Here is a tiny trained network, its code and every weight. The questions are about switching its units off for an input and a class, where a switched-off unit gives its printed mean instead of its output.

import numpy as np


def w(rows, s, z=0):
    codes = np.array(rows[::2]) - 128.0
    scale = np.full(codes.shape[1], s)
    scale[-1] = z or s
    return codes * scale


def f(y):
    return y / 2 * (1 + np.tanh(0.7978845608 * (y + 0.044715 * y**3)))


def log_softmax(a):
    a = a - a.max(-1, keepdims=True)
    return a - np.log(np.exp(a).sum(-1, keepdims=True))


def net(x, mask):
    res = np.array(x, float).reshape(1, 4) / 4 @ E
    y = f(res @ A[0][:, :-1].T + A[0][:, -1])
    res = res + np.where(mask, y, B[0][:, -1]) @ B[0][:, :-1]
    return log_softmax(res[-1] @ U[:, :-1].T + U[:, -1])


A, B = {}, {}
E = w([
[210,87,187,123,65,131],'x0',
[159,143,105,85,160,231],'x1',
[126,2,96,228,153,129],'x2',
[32,105,160,112,53,171],'x3',
],0.008)
A[0] = w([
[133,49,115,164,154,143,128],'n1',
[135,111,120,150,138,141,84],'n2',
[135,194,120,128,97,118,84],'n3',
[83,126,107,129,69,149,101],'n4',
[50,151,103,131,179,133,100],'n5',
[150,146,106,132,185,106,107],'n6',
[83,151,107,142,165,127,194],'n7',
[126,90,119,153,134,128,104],'n8',
[128,129,132,131,122,116,254],'n9',
[115,132,131,141,104,50,107],'n10',
[139,178,134,114,114,118,80],'n11',
[211,141,127,138,146,96,107],'n12',
[59,167,106,144,188,111,68],'n13',
[63,97,150,106,95,157,101],'n14',
[106,141,102,133,145,124,80],'n15',
[131,217,149,97,102,93,124],'n16',
[65,131,145,138,68,170,110],'n17',
[170,152,101,133,201,74,88],'n18',
[120,107,121,147,123,142,88],'n19',
[160,135,115,122,167,253,99],'n20',
[139,207,137,113,104,125,119],'n21',
[110,136,129,141,100,46,96],'n22',
[113,133,161,145,131,68,113],'n23',
[108,123,120,116,129,65,120],'n24',
[215,102,176,130,25,137,92],'n25',
[136,123,165,126,145,134,108],'n26',
[127,87,110,158,135,142,90],'n27',
[113,62,100,150,168,117,99],'n28',
[120,130,139,141,111,58,118],'n29',
],0.015,0.0077)
B[0] = w([
[57,140,166,119,159,88,244],'n1',
[139,134,154,87,139,122,134],'n2',
[122,143,168,81,151,103,170],'n3',
[179,128,177,130,106,127,177],'n4',
[187,48,81,87,155,136,203],'n5',
[169,100,160,141,101,145,174],'n6',
[91,79,60,189,114,117,215],'n7',
[109,136,155,99,147,112,169],'n8',
[26,124,86,251,95,126,230],'n9',
[143,179,122,90,131,197,184],'n10',
[130,149,170,84,151,106,166],'n11',
[171,96,173,167,86,137,198],'n12',
[194,56,87,48,165,124,191],'n13',
[177,134,195,154,99,138,202],'n14',
[168,114,122,89,148,129,133],'n15',
[60,126,167,121,167,83,254],'n16',
[163,122,199,174,94,144,215],'n17',
[181,112,211,161,82,142,203],'n18',
[145,147,160,92,137,115,137],'n19',
[130,224,100,74,116,238,237],'n20',
[77,134,163,119,154,92,223],'n21',
[162,186,128,65,139,199,184],'n22',
[138,162,118,96,118,170,170],'n23',
[129,143,109,112,129,166,161],'n24',
[169,10,19,95,172,119,255],'n25',
[135,121,124,122,134,135,125],'n26',
[115,144,170,87,147,102,175],'n27',
[93,140,171,88,160,90,219],'n28',
[142,174,116,102,121,180,180],'n29',
],0.032,0.008)
U = w([
[26,140,172,89,212,38,114],'0',
[166,21,27,99,181,96,194],'1',
[194,111,202,191,60,103,91],'2',
[109,254,50,77,123,193,135],'3',
[31,159,10,241,93,54,253],'4',
[152,202,90,137,132,25,10],'5',
],0.0086,0.0029)

Each question gives the input, the list of numbers given to net, and the class t.
The units are the neurons (one row each of A and B). Each row of codes is followed by its name. A weight is (code - 128) times the scale printed after its matrix; where a second scale follows, it is the last column's (A, B and U).
mask holds one flag per neuron, in row order. A switched-off neuron (its flag False) gives its mean, the last column of its row in B, instead of its output. The means were averaged over made-up inputs and are rounded, as every weight is.
A unit's drop is (log p(t) with every unit on - log p(t) with that unit switched off) / (log p(t) with every unit on - log p(t) with every unit switched off).
The circuit of an input: a set's keep is (log p(t) with only the set's units on - log p(t) with every unit switched off) / (log p(t) with every unit on - log p(t) with every unit switched off). Starting from the 12 units with the biggest drops (on a tie, the unit counted first), units are removed one at a time, each time the one whose removal leaves the highest keep (on an exact tie, the one counted first), for as long as the keep stays at least 0.8.
circuit, biggest first: the units of the circuit, biggest drop first
most important unit: the unit with the biggest drop
k most important neurons: the k neurons with the biggest drops, biggest first
drop of u: that unit's drop, to one decimal
input [5,-7,7,-7], class 0: circuit, biggest first -> n1
input [4,5,6,-6], class 0: 2 most important neurons -> n1, n28
input [-6,-4,5,-6], class 1: 2 most important neurons -> n13, n17
input [-7,-3,6,0], class 1: 2 most important neurons -> n5, n13
input [6,2,-6,7], class 2: 4 most important neurons -> n17, n14, n1, n4
input [5,-6,-3,0], class 3: 2 most important neurons -> n22, n10
input [-5,-3,6,-8], class 2: 2 most important neurons -> n18, n6
input [-5,5,-3,-6], class 2: 3 most important neurons -> n18, n25, n6
input [7,2,-6,-1], class 1: 3 most important neurons -> n25, n1, n28
input [3,2,6,-6], class 0: 3 most important neurons -> n1, n28, n17
input [8,1,-5,8], class 1: 2 most important neurons -> n25, n18
input [5,7,5,-4], class 3: drop of n20 -> 2.3
input [7,-2,8,4], class 0: drop of n1 -> 4.6
input [5,-5,-6,-8], class 2: most important unit -> n12
input [1,-8,3,3], class 3: drop of n17 -> 0.0
